Below are the code and all the weights of a small trained network. Each question names an input and a class and asks about switching units off, where a switched-off unit gives its printed mean instead of its output.

import numpy as np


def w(rows, s, z=0):
    codes = np.array(rows[::2]) - 128.0
    scale = np.full(codes.shape[1], s)
    scale[-1] = z or s
    return codes * scale


def norm(h):
    return h / np.sqrt((h * h).mean(-1, keepdims=True) + 1e-5)


def f(y):
    return np.maximum(y, 0)


def log_softmax(a):
    a = a - a.max(-1, keepdims=True)
    return a - np.log(np.exp(a).sum(-1, keepdims=True))


def net(x, mask):
    res = np.array(x, float).reshape(1, 3) / 4 @ E
    u = 0
    for l in range(3):
        y = f(norm(res) @ A[l][:, :-1].T + A[l][:, -1])
        res = res + np.where(mask[u : u + 6], y, B[l][:, -1]) @ B[l][:, :-1]
        u += 6
    return log_softmax(norm(res)[-1] @ U[:, :-1].T + U[:, -1])


A, B = {}, {}
E = w([
[45,143,168,99],'x0',
[205,188,254,138],'x1',
[79,45,130,174],'x2',
],0.006)
A[0] = w([
[151,10,137,142,83],'0.n0',
[208,246,2,97,82],'0.n1',
[183,68,104,213,82],'0.n2',
[39,174,26,77,89],'0.n3',
[204,134,168,133,72],'0.n4',
[52,61,136,180,7],'0.n5',
],0.007,0.0019)
B[0] = w([
[105,68,126,191,197],'0.n0',
[106,1,55,65,251],'0.n1',
[151,88,129,221,204],'0.n2',
[174,198,194,123,255],'0.n3',
[221,149,64,171,205],'0.n4',
[78,156,142,127,199],'0.n5',
],0.007,0.0041)
A[1] = w([
[38,219,70,46,157],'1.n0',
[28,156,113,70,116],'1.n1',
[58,131,183,95,192],'1.n2',
[131,68,2,80,5],'1.n3',
[97,111,116,253,224],'1.n4',
[125,183,147,99,172],'1.n5',
],0.0069,0.002)
B[1] = w([
[202,92,254,243,231],'1.n0',
[189,104,215,110,206],'1.n1',
[108,22,157,79,205],'1.n2',
[71,184,66,82,227],'1.n3',
[93,166,70,170,253],'1.n4',
[165,62,75,162,186],'1.n5',
],0.0065,0.0042)
A[2] = w([
[157,119,64,29,231],'2.n0',
[161,240,168,53,137],'2.n1',
[179,161,134,161,181],'2.n2',
[54,44,145,203,77],'2.n3',
[149,8,107,63,241],'2.n4',
[57,151,234,255,2],'2.n5',
],0.0078,0.0025)
B[2] = w([
[53,244,19,84,225],'2.n0',
[185,146,2,184,180],'2.n1',
[250,210,63,84,206],'2.n2',
[162,41,219,96,246],'2.n3',
[52,179,199,24,254],'2.n4',
[96,155,59,33,249],'2.n5',
],0.0063,0.0046)
U = w([
[41,63,66,161,94],'0',
[72,150,57,54,253],'1',
[250,230,72,122,86],'2',
[71,66,187,55,217],'3',
[62,235,176,209,3],'4',
[158,138,208,71,92],'5',
[176,51,85,188,31],'6',
],0.011,0.0045)

Each question gives the input, the list of numbers given to net, and the class t.
The units are the neurons (one row each of A and B). Each row of codes is followed by its name. A weight is (code - 128) times the scale printed after its matrix; where a second scale follows, it is the last column's (A, B and U).
mask holds one flag per neuron, layer by layer. A switched-off neuron (its flag False) gives its mean, the last column of its row in B, instead of its output. The means were averaged over made-up inputs and are rounded, as every weight is.
A unit's drop is (log p(t) with every unit on - log p(t) with that unit switched off) / (log p(t) with every unit on - log p(t) with every unit switched off).
The circuit of an input: a set's keep is (log p(t) with only the set's units on - log p(t) with every unit switched off) / (log p(t) with every unit on - log p(t) with every unit switched off). Starting from the 12 units with the biggest drops (on a tie, the unit counted first), units are removed one at a time, each time the one whose removal leaves the highest keep (on an exact tie, the one counted first), for as long as the keep stays at least 0.8.
units of the circuit, in order: the units of the circuit, biggest drop first
unit that matters most: the unit with the biggest drop
k most important neurons: the k neurons with the biggest drops, biggest first
top k neurons in layer l: the k neurons of layer l with the biggest drops, biggest first
drop of u: that unit's drop, to one decimal
input [6,6,-5], class 2: units of the circuit, in order : (2.n1)
input [-8,-1,0], class 1: units of the circuit, in order : (0.n1; 2.n4)
input [1,2,-7], class 1: units of the circuit, in order : (0.n1; 2.n0)
input [4,-6,-1], class 5: units of the circuit, in order : (0.n3; 1.n0)
input [-1,3,3], class 2: 3 most important neurons : (0.n1; 2.n2; 1.n2)
input [2,8,7], class 2: top 3 neurons in layer 0 : (0.n1; 0.n4; 0.n5)
input [3,5,2], class 2: top 3 neurons in layer 0 : (0.n1; 0.n4; 0.n0)
input [4,-5,0], class 3: 2 most important neurons : (1.n2; 0.n4)
input [0,-6,0], class 5: 3 most important neurons : (1.n0; 0.n4; 0.n3)
input [2,-4,7], class 3: 2 most important neurons : (2.n3; 0.n4)
input [-7,2,-6], class 1: top 2 neurons in layer 0 : (0.n1; 0.n3)
input [3,1,-4], class 5: 2 most important neurons : (1.n0; 0.n0)
input [-6,2,-2], class 1: 3 most important neurons : (0.n1; 1.n0; 0.n3)
input [5,6,-4], class 2: unit that matters most : 2.n1
input [6,0,-5], class 5: top 2 neurons in layer 1 : (1.n0; 1.n2)
input [3,-4,1], class 3: drop of 0.n2 : -0.1
input [5,-7,5], class 3: drop of 2.n4 : 0.0
input [-6,-3,-7], class 1: drop of 0.n1 : 0.4
